Here is a tiny trained network, its code and every weight. The questions are about switching its units off for an input and a class, where a switched-off unit gives its printed mean instead of its output.

import numpy as np


def w(rows, s, z=0):
    codes = np.array(rows[::2]) - 128.0
    scale = np.full(codes.shape[1], s)
    scale[-1] = z or s
    return codes * scale


def f(y):
    return y / 2 * (1 + np.tanh(0.7978845608 * (y + 0.044715 * y**3)))


def log_softmax(a):
    a = a - a.max(-1, keepdims=True)
    return a - np.log(np.exp(a).sum(-1, keepdims=True))


def net(x, mask):
    res = np.array(x, float).reshape(1, 5) / 4 @ E
    y = f(res @ A[0][:, :-1].T + A[0][:, -1])
    res = res + np.where(mask, y, B[0][:, -1]) @ B[0][:, :-1]
    return log_softmax(res[-1] @ U[:, :-1].T + U[:, -1])


A, B = {}, {}
E = w([
[3,156,41],'x0',
[172,226,86],'x1',
[129,129,128],'x2',
[126,130,128],'x3',
[169,64,37],'x4',
],0.0063)
A[0] = w([
[129,127,128,118],'n0',
[137,198,126,165],'n1',
[161,128,119,105],'n2',
[113,116,118,141],'n3',
[132,161,130,152],'n4',
[163,79,203,224],'n5',
[198,190,116,107],'n6',
[130,133,131,139],'n7',
[112,78,36,102],'n8',
[123,125,125,129],'n9',
[123,124,125,133],'n10',
[129,135,130,142],'n11',
[128,126,128,121],'n12',
[4,116,110,150],'n13',
[87,109,127,128],'n14',
[78,104,128,131],'n15',
[127,59,123,101],'n16',
[124,123,122,133],'n17',
[111,189,80,97],'n18',
[131,130,129,123],'n19',
[127,126,130,127],'n20',
[144,114,123,107],'n21',
[133,106,158,161],'n22',
[127,127,127,131],'n23',
[187,54,30,253],'n24',
[122,125,125,132],'n25',
[58,185,34,108],'n26',
[188,168,121,104],'n27',
[120,163,180,213],'n28',
[128,130,128,133],'n29',
],0.019,0.0042)
B[0] = w([
[131,129,129,127],'n0',
[182,119,57,157],'n1',
[144,156,122,138],'n2',
[113,131,151,137],'n3',
[145,125,86,137],'n4',
[157,16,111,211],'n5',
[155,206,104,168],'n6',
[128,126,119,130],'n7',
[37,81,203,193],'n8',
[123,130,135,129],'n9',
[122,129,136,130],'n10',
[127,127,116,130],'n11',
[130,128,131,127],'n12',
[45,254,148,209],'n13',
[108,155,166,146],'n14',
[103,163,172,153],'n15',
[191,119,175,163],'n16',
[122,128,138,130],'n17',
[82,78,102,161],'n18',
[131,129,124,127],'n19',
[128,127,131,128],'n20',
[147,137,135,133],'n21',
[147,93,132,150],'n22',
[126,128,130,129],'n23',
[230,117,254,251],'n24',
[122,130,135,129],'n25',
[4,58,119,208],'n26',
[147,190,109,157],'n27',
[88,105,68,164],'n28',
[127,128,125,129],'n29',
],0.048,0.013)
U = w([
[89,11,130,251],'0',
[99,254,120,203],'1',
[200,148,35,112],'2',
[71,128,46,2],'3',
[201,73,149,6],'4',
[106,179,195,4],'5',
[236,223,151,204],'6',
],0.0045,0.0046)

Each question gives the input, the list of numbers given to net, and the class t.
The units are the neurons (one row each of A and B). Each row of codes is followed by its name. A weight is (code - 128) times the scale printed after its matrix; where a second scale follows, it is the last column's (A, B and U).
mask holds one flag per neuron, in row order. A switched-off neuron (its flag False) gives its mean, the last column of its row in B, instead of its output. The means were averaged over made-up inputs and are rounded, as every weight is.
A unit's drop is (log p(t) with every unit on - log p(t) with that unit switched off) / (log p(t) with every unit on - log p(t) with every unit switched off).
The circuit of an input: a set's keep is (log p(t) with only the set's units on - log p(t) with every unit switched off) / (log p(t) with every unit on - log p(t) with every unit switched off). Starting from the 12 units with the biggest drops (on a tie, the unit counted first), units are removed one at a time, each time the one whose removal leaves the highest keep (on an exact tie, the one counted first), for as long as the keep stays at least 0.8.
circuit, biggest first: the units of the circuit, biggest drop first
top k neurons: the k neurons with the biggest drops, biggest first
drop of u: that unit's drop, to one decimal
input [7,0,1,-8,-1], class 1: circuit, biggest first -> n13
input [-3,-7,6,8,1], class 4: top 3 neurons -> n26; n8; n16
input [4,-2,4,-4,-2], class 1: circuit, biggest first -> n13; n24
input [8,4,-4,-7,-1], class 3: top 4 neurons -> n13; n24; n26; n5
input [2,-5,4,-7,-1], class 1: circuit, biggest first -> n24; n13
input [-4,1,-5,-7,-3], class 2: top 2 neurons -> n26; n8
input [7,2,3,-2,0], class 3: circuit, biggest first -> n13; n26; n24
input [-3,-6,5,7,1], class 4: top 4 neurons -> n26; n8; n16; n18
input [6,0,-7,8,-8], class 1: top 2 neurons -> n13; n5
input [-5,4,6,3,0], class 2: top 2 neurons -> n24; n13
input [3,1,-5,8,-7], class 3: top 2 neurons -> n24; n28
input [4,3,-7,-4,0], class 3: top 3 neurons -> n24; n5; n13
input [3,1,-6,5,-8], class 3: top 2 neurons -> n24; n28
input [5,-6,-3,-4,1], class 5: top 2 neurons -> n8; n6
input [1,8,-1,7,-5], class 3: top 3 neurons -> n24; n26; n18
input [-1,-8,8,4,2], class 4: top neuron -> n26
input [-2,-5,2,5,6], class 4: drop of n24 -> 0.1
input [-1,-6,4,-2,6], class 4: drop of n2 -> 0.0
input [2,-6,-2,4,5], class 5: drop of n8 -> 0.2
